Here is a tiny trained network, its code and every weight. The questions are about switching its units off for an input and a class, where a switched-off unit gives its printed mean instead of its output.

import numpy as np


def w(rows, s, z=0):
    codes = np.array(rows[::2]) - 128.0
    scale = np.full(codes.shape[1], s)
    scale[-1] = z or s
    return codes * scale


def norm(h):
    return h / np.sqrt((h * h).mean(-1, keepdims=True) + 1e-5)


def f(y):
    return np.maximum(y, 0)


def log_softmax(a):
    a = a - a.max(-1, keepdims=True)
    return a - np.log(np.exp(a).sum(-1, keepdims=True))


def net(x, mask):
    res = np.array(x, float).reshape(1, 7) / 4 @ E
    u = 0
    for l in range(2):
        y = f(norm(res) @ A[l][:, :-1].T + A[l][:, -1])
        res = res + np.where(mask[u : u + 10], y, B[l][:, -1]) @ B[l][:, :-1]
        u += 10
    return log_softmax(norm(res)[-1] @ U[:, :-1].T + U[:, -1])


A, B = {}, {}
E = w([
[153,85,198,155,96,154,126,186,95,168],'x0',
[2,152,119,147,38,110,103,87,131,198],'x1',
[123,111,98,135,115,126,111,152,130,121],'x2',
[158,197,88,165,113,57,189,196,104,160],'x3',
[115,103,94,137,126,153,163,125,115,119],'x4',
[132,147,119,82,96,160,138,149,126,118],'x5',
[100,183,161,185,103,125,111,136,68,10],'x6',
],0.006)
A[0] = w([
[130,162,99,140,143,48,179,188,76,92,99],'0.n0',
[137,225,2,109,175,41,142,82,179,94,40],'0.n1',
[123,189,23,20,150,84,98,12,149,95,44],'0.n2',
[168,88,94,71,137,116,74,36,127,80,126],'0.n3',
[154,131,52,69,152,90,162,125,159,221,53],'0.n4',
[165,208,68,155,86,26,229,179,140,219,3],'0.n5',
[165,206,85,144,163,79,163,193,110,142,50],'0.n6',
[171,114,172,184,111,144,120,208,42,212,88],'0.n7',
[152,155,84,130,185,84,169,204,136,146,96],'0.n8',
[192,112,90,85,205,107,147,157,121,162,54],'0.n9',
],0.0062,0.0049)
B[0] = w([
[160,96,140,103,151,116,68,79,79,71,227],'0.n0',
[59,160,183,204,175,199,161,229,37,224,242],'0.n1',
[122,76,182,205,122,153,125,181,78,152,253],'0.n2',
[147,140,122,148,109,178,50,113,110,184,239],'0.n3',
[39,77,208,115,117,50,148,195,194,52,238],'0.n4',
[187,23,141,125,51,197,85,3,129,141,242],'0.n5',
[123,45,128,137,125,195,82,56,34,74,211],'0.n6',
[73,195,138,184,159,229,171,202,122,148,239],'0.n7',
[195,116,176,81,133,194,76,95,157,167,219],'0.n8',
[111,175,44,107,121,34,164,168,136,107,217],'0.n9',
],0.0072,0.0038)
A[1] = w([
[130,184,131,146,133,203,200,197,122,172,96],'1.n0',
[224,108,97,134,217,127,157,191,98,57,5],'1.n1',
[139,137,152,139,73,69,191,127,56,124,126],'1.n2',
[109,87,149,108,107,50,161,171,227,144,97],'1.n3',
[149,176,123,158,120,121,143,119,179,111,74],'1.n4',
[85,208,119,153,157,97,126,126,67,58,72],'1.n5',
[157,143,111,77,209,78,119,168,25,43,144],'1.n6',
[117,196,124,181,61,86,134,110,66,1,151],'1.n7',
[55,76,119,146,17,86,139,70,75,170,144],'1.n8',
[83,171,100,160,52,70,157,111,112,164,23],'1.n9',
],0.0078,0.0024)
B[1] = w([
[75,132,145,188,176,120,109,124,71,149,205],'1.n0',
[109,228,66,108,99,101,81,107,138,181,214],'1.n1',
[202,112,108,88,109,105,95,107,173,123,152],'1.n2',
[97,79,146,139,89,61,205,148,158,32,183],'1.n3',
[166,134,138,145,139,144,149,173,142,113,128],'1.n4',
[57,59,147,132,43,119,199,169,147,153,177],'1.n5',
[74,164,111,113,109,91,180,100,195,110,203],'1.n6',
[168,12,147,98,156,84,158,150,178,170,206],'1.n7',
[217,204,92,100,176,117,128,123,100,84,255],'1.n8',
[112,254,46,98,166,144,114,108,200,100,158],'1.n9',
],0.0074,0.0067)
U = w([
[174,53,145,107,118,188,78,44,106,106,252],'0',
[73,133,168,189,159,171,143,191,87,166,142],'1',
[105,32,157,106,95,73,204,145,207,103,102],'2',
[129,246,87,105,133,101,142,103,180,116,2],'3',
],0.013,0.0013)

Each question gives the input, the list of numbers given to net, and the class t.
The units are the neurons (one row each of A and B). Each row of codes is followed by its name. A weight is (code - 128) times the scale printed after its matrix; where a second scale follows, it is the last column's (A, B and U).
mask holds one flag per neuron, layer by layer. A switched-off neuron (its flag False) gives its mean, the last column of its row in B, instead of its output. The means were averaged over made-up inputs and are rounded, as every weight is.
A unit's drop is (log p(t) with every unit on - log p(t) with that unit switched off) / (log p(t) with every unit on - log p(t) with every unit switched off).
The circuit of an input: a set's keep is (log p(t) with only the set's units on - log p(t) with every unit switched off) / (log p(t) with every unit on - log p(t) with every unit switched off). Starting from the 12 units with the biggest drops (on a tie, the unit counted first), units are removed one at a time, each time the one whose removal leaves the highest keep (on an exact tie, the one counted first), for as long as the keep stays at least 0.8.
circuit, biggest first: the units of the circuit, biggest drop first
most important unit: the unit with the biggest drop
k most important neurons: the k neurons with the biggest drops, biggest first
top k neurons in layer l: the k neurons of layer l with the biggest drops, biggest first
input [-2,7,1,-3,-6,8,-5], class 3: circuit, biggest first => 1.n8
input [-6,-2,0,-5,-5,-7,2], class 1: circuit, biggest first => 0.n1, 0.n2
input [-5,6,-7,-4,2,-4,-2], class 3: 2 most important neurons => 1.n8, 0.n5
input [4,-4,-5,1,0,-6,6], class 2: circuit, biggest first => 1.n7, 0.n1
input [-5,-8,-1,-4,8,3,8], class 2: top 3 neurons in layer 1 => 1.n7, 1.n5, 1.n8
input [8,0,7,-6,-2,-2,-5], class 1: circuit, biggest first => 0.n7, 0.n5
input [-7,-6,7,-6,8,-4,2], class 1: top 4 neurons in layer 0 => 0.n5, 0.n3, 0.n2, 0.n1
input [7,-4,-8,-7,5,3,8], class 2: circuit, biggest first => 0.n5, 0.n1, 1.n7, 1.n6
input [3,-4,8,8,-3,5,-8], class 0: top 2 neurons in layer 0 => 0.n5, 0.n6
input [4,6,-3,5,0,-5,-1], class 3: 2 most important neurons => 1.n8, 1.n9
input [7,-7,-5,-2,4,-8,8], class 2: 2 most important neurons => 0.n1, 1.n7
input [3,6,4,5,5,-5,-1], class 3: 3 most important neurons => 1.n8, 1.n9, 0.n2
input [7,-6,4,8,8,2,-8], class 0: 4 most important neurons => 0.n5, 0.n6, 0.n8, 0.n1
input [-8,1,5,-7,-3,7,6], class 1: most important unit => 0.n5
input [5,5,3,8,-7,-6,8], class 0: circuit, biggest first => 0.n5, 0.n0, 1.n2
input [-3,6,6,4,2,-2,6], class 2: top 3 neurons in layer 1 => 1.n7, 1.n5, 1.n1
input [7,8,-6,6,5,0,2], class 3: top 2 neurons in layer 1 => 1.n9, 1.n8
input [-8,-6,6,6,-4,3,8], class 1: top 2 neurons in layer 1 => 1.n3, 1.n1
input [7,-5,-8,-4,-6,8,-4], class 1: circuit, biggest first => 0.n5, 0.n7
input [-2,8,6,7,5,-2,6], class 3: circuit, biggest first => 1.n9
input [-8,-4,-5,-1,-5,-2,8], class 1: 2 most important neurons => 0.n1, 0.n2
input [3,-8,-8,-3,8,7,8], class 2: 2 most important neurons => 1.n7, 1.n8
input [-5,5,-2,3,2,-3,1], class 1: top 2 neurons in layer 0 => 0.n1, 0.n2
input [4,-8,-6,-7,2,-8,-6], class 3: top 2 neurons in layer 1 => 1.n1, 1.n7
input [-5,2,8,8,8,4,-8], class 0: top 4 neurons in layer 0 => 0.n5, 0.n6, 0.n8, 0.n1
input [-1,-5,6,6,2,8,2], class 0: 2 most important neurons => 0.n6, 0.n5
input [-4,7,4,8,-3,-6,-1], class 0: circuit, biggest first => 0.n5
input [-7,3,0,-5,7,5,4], class 1: top 2 neurons in layer 0 => 0.n5, 0.n2
